Here is a tiny trained network, its code and every weight. The questions are about switching its units off for an input and a class, where a switched-off unit gives its printed mean instead of its output.

import numpy as np


def w(rows, s, z=0):
    codes = np.array(rows[::2]) - 128.0
    scale = np.full(codes.shape[1], s)
    scale[-1] = z or s
    return codes * scale


def f(y):
    return np.maximum(y, 0)


def log_softmax(a):
    a = a - a.max(-1, keepdims=True)
    return a - np.log(np.exp(a).sum(-1, keepdims=True))


def net(x, mask):
    res = np.array(x, float).reshape(1, 6) / 4 @ E
    y = f(res @ A[0][:, :-1].T + A[0][:, -1])
    res = res + np.where(mask, y, B[0][:, -1]) @ B[0][:, :-1]
    return log_softmax(res[-1] @ U[:, :-1].T + U[:, -1])


A, B = {}, {}
E = w([
[56,230,191,111,194,228],'x0',
[101,4,226,110,234,133],'x1',
[125,131,130,132,126,127],'x2',
[242,101,156,117,98,240],'x3',
[141,122,9,118,229,167],'x4',
[246,207,184,127,212,41],'x5',
],0.003)
A[0] = w([
[171,68,83,122,102,81,51],'neuron 1',
[183,94,141,127,105,184,55],'neuron 2',
[101,138,122,131,139,100,73],'neuron 3',
[120,127,158,133,104,116,88],'neuron 4',
[163,154,145,129,160,97,36],'neuron 5',
[110,68,170,133,178,129,19],'neuron 6',
[123,124,186,138,71,103,83],'neuron 7',
[56,147,111,125,170,53,69],'neuron 8',
[90,203,182,123,165,197,72],'neuron 9',
[152,147,140,128,149,107,54],'neuron 10',
[167,68,90,130,94,51,91],'neuron 11',
[142,230,57,136,55,148,55],'neuron 12',
[129,126,239,144,29,87,106],'neuron 13',
[254,113,172,107,124,248,130],'neuron 14',
[147,143,138,128,145,111,67],'neuron 15',
[53,78,95,142,78,186,19],'neuron 16',
[70,86,104,132,87,173,5],'neuron 17',
[100,176,148,120,157,166,47],'neuron 18',
[147,105,39,133,196,153,101],'neuron 19',
[166,107,17,132,214,152,107],'neuron 20',
[26,163,115,123,172,30,90],'neuron 21',
[87,210,154,117,165,178,52],'neuron 22',
[142,195,76,133,71,128,21],'neuron 23',
[176,59,82,123,98,55,85],'neuron 24',
[114,39,183,128,194,134,42],'neuron 25',
[182,170,154,131,172,84,41],'neuron 26',
[68,85,103,135,86,175,9],'neuron 27',
[204,192,170,134,191,61,58],'neuron 28',
[140,190,81,134,74,128,17],'neuron 29',
[177,166,152,129,168,88,41],'neuron 30',
[114,37,184,125,194,132,42],'neuron 31',
],0.0083,0.0025)
B[0] = w([
[97,89,199,180,151,197,184],'neuron 1',
[88,73,88,170,114,74,165],'neuron 2',
[105,104,115,148,113,106,140],'neuron 3',
[103,151,147,101,138,104,142],'neuron 4',
[148,105,118,80,76,151,150],'neuron 5',
[203,93,172,116,153,67,161],'neuron 6',
[73,181,155,64,152,91,170],'neuron 7',
[65,68,78,180,104,69,184],'neuron 8',
[97,99,227,189,159,210,196],'neuron 9',
[144,116,121,101,91,144,140],'neuron 10',
[88,84,192,172,171,215,212],'neuron 11',
[217,39,177,81,214,51,226],'neuron 12',
[43,246,154,23,187,90,224],'neuron 13',
[5,46,19,186,133,46,253],'neuron 14',
[141,119,122,107,98,141,138],'neuron 15',
[150,88,87,21,43,188,188],'neuron 16',
[142,91,109,36,57,169,164],'neuron 17',
[115,98,198,155,144,180,156],'neuron 18',
[69,217,172,53,143,100,200],'neuron 19',
[47,231,183,30,157,84,223],'neuron 20',
[53,55,51,202,111,50,216],'neuron 21',
[106,84,222,172,164,200,183],'neuron 22',
[212,81,165,118,166,60,180],'neuron 23',
[85,83,200,176,167,219,215],'neuron 24',
[236,92,173,117,167,58,192],'neuron 25',
[142,88,112,47,62,170,174],'neuron 26',
[142,91,106,34,56,171,168],'neuron 27',
[136,69,98,8,47,203,215],'neuron 28',
[211,91,160,125,160,63,173],'neuron 29',
[143,93,116,56,65,164,168],'neuron 30',
[240,93,172,120,168,59,194],'neuron 31',
],0.02,0.0032)
U = w([
[233,106,146,130,166,76,90],'0',
[151,113,96,78,32,187,94],'1',
[121,139,121,142,132,135,255],'2',
[105,117,171,186,157,203,93],'3',
[81,108,59,180,113,82,93],'4',
[96,242,144,89,153,106,98],'5',
[172,223,85,182,100,151,137],'6',
[220,254,83,199,85,158,97],'7',
],0.0077,0.0093)

Each question gives the input, the list of numbers given to net, and the class t.
The units are the neurons (one row each of A and B). Each row of codes is followed by its name. A weight is (code - 128) times the scale printed after its matrix; where a second scale follows, it is the last column's (A, B and U).
mask holds one flag per neuron, in row order. A switched-off neuron (its flag False) gives its mean, the last column of its row in B, instead of its output. The means were averaged over made-up inputs and are rounded, as every weight is.
A unit's drop is (log p(t) with every unit on - log p(t) with that unit switched off) / (log p(t) with every unit on - log p(t) with every unit switched off).
The circuit of an input: a set's keep is (log p(t) with only the set's units on - log p(t) with every unit switched off) / (log p(t) with every unit on - log p(t) with every unit switched off). Starting from the 12 units with the biggest drops (on a tie, the unit counted first), units are removed one at a time, each time the one whose removal leaves the highest keep (on an exact tie, the one counted first), for as long as the keep stays at least 0.8.
units of the circuit, in order: the units of the circuit, biggest drop first
unit that matters most: the unit with the biggest drop
k most important neurons: the k neurons with the biggest drops, biggest first
drop of u: that unit's drop, to one decimal
input [-8,7,6,3,1,4], class 3: 4 most important neurons => neuron 24; neuron 11; neuron 1; neuron 12
input [5,6,-2,8,-7,8], class 1: units of the circuit, in order => neuron 28
input [-7,-2,2,-5,-4,-7], class 1: 2 most important neurons => neuron 16; neuron 27
input [7,-3,-7,-6,4,8], class 1: 3 most important neurons => neuron 28; neuron 26; neuron 30
input [-7,-6,-6,1,4,2], class 3: units of the circuit, in order => neuron 24; neuron 11
input [-6,-2,-5,-5,7,-8], class 1: 3 most important neurons => neuron 16; neuron 27; neuron 17
input [-6,-4,2,6,-2,4], class 3: 4 most important neurons => neuron 24; neuron 11; neuron 1; neuron 21
input [-7,-8,-7,-4,0,-8], class 0: 3 most important neurons => neuron 12; neuron 23; neuron 29
input [-3,5,-5,-2,7,-4], class 5: units of the circuit, in order => neuron 20; neuron 19
input [8,4,3,-7,7,2], class 3: 2 most important neurons => neuron 9; neuron 22
input [-7,5,3,1,-8,-4], class 5: 2 most important neurons => neuron 13; neuron 7
input [2,7,-1,2,8,3], class 5: 2 most important neurons => neuron 20; neuron 19
input [4,-2,2,-4,6,7], class 1: units of the circuit, in order => neuron 28; neuron 26
input [5,-6,-2,-2,-8,0], class 5: unit that matters most => neuron 13
input [1,-2,2,6,8,-3], class 5: 3 most important neurons => neuron 20; neuron 19; neuron 21
input [-1,2,-4,8,-7,-5], class 4: 2 most important neurons => neuron 14; neuron 2
input [-6,-1,2,-8,-2,1], class 4: 4 most important neurons => neuron 21; neuron 8; neuron 9; neuron 22
input [6,-4,0,1,2,-3], class 3: units of the circuit, in order => neuron 9; neuron 22
input [4,-8,-3,0,4,0], class 0: drop of neuron 16 => 0.0
input [0,7,4,8,8,-2], class 4: drop of neuron 29 => 0.1
input [7,8,-3,8,6,-5], class 0: units of the circuit, in order => neuron 25
input [7,-2,-1,8,-8,-1], class 4: drop of neuron 24 => 0.2
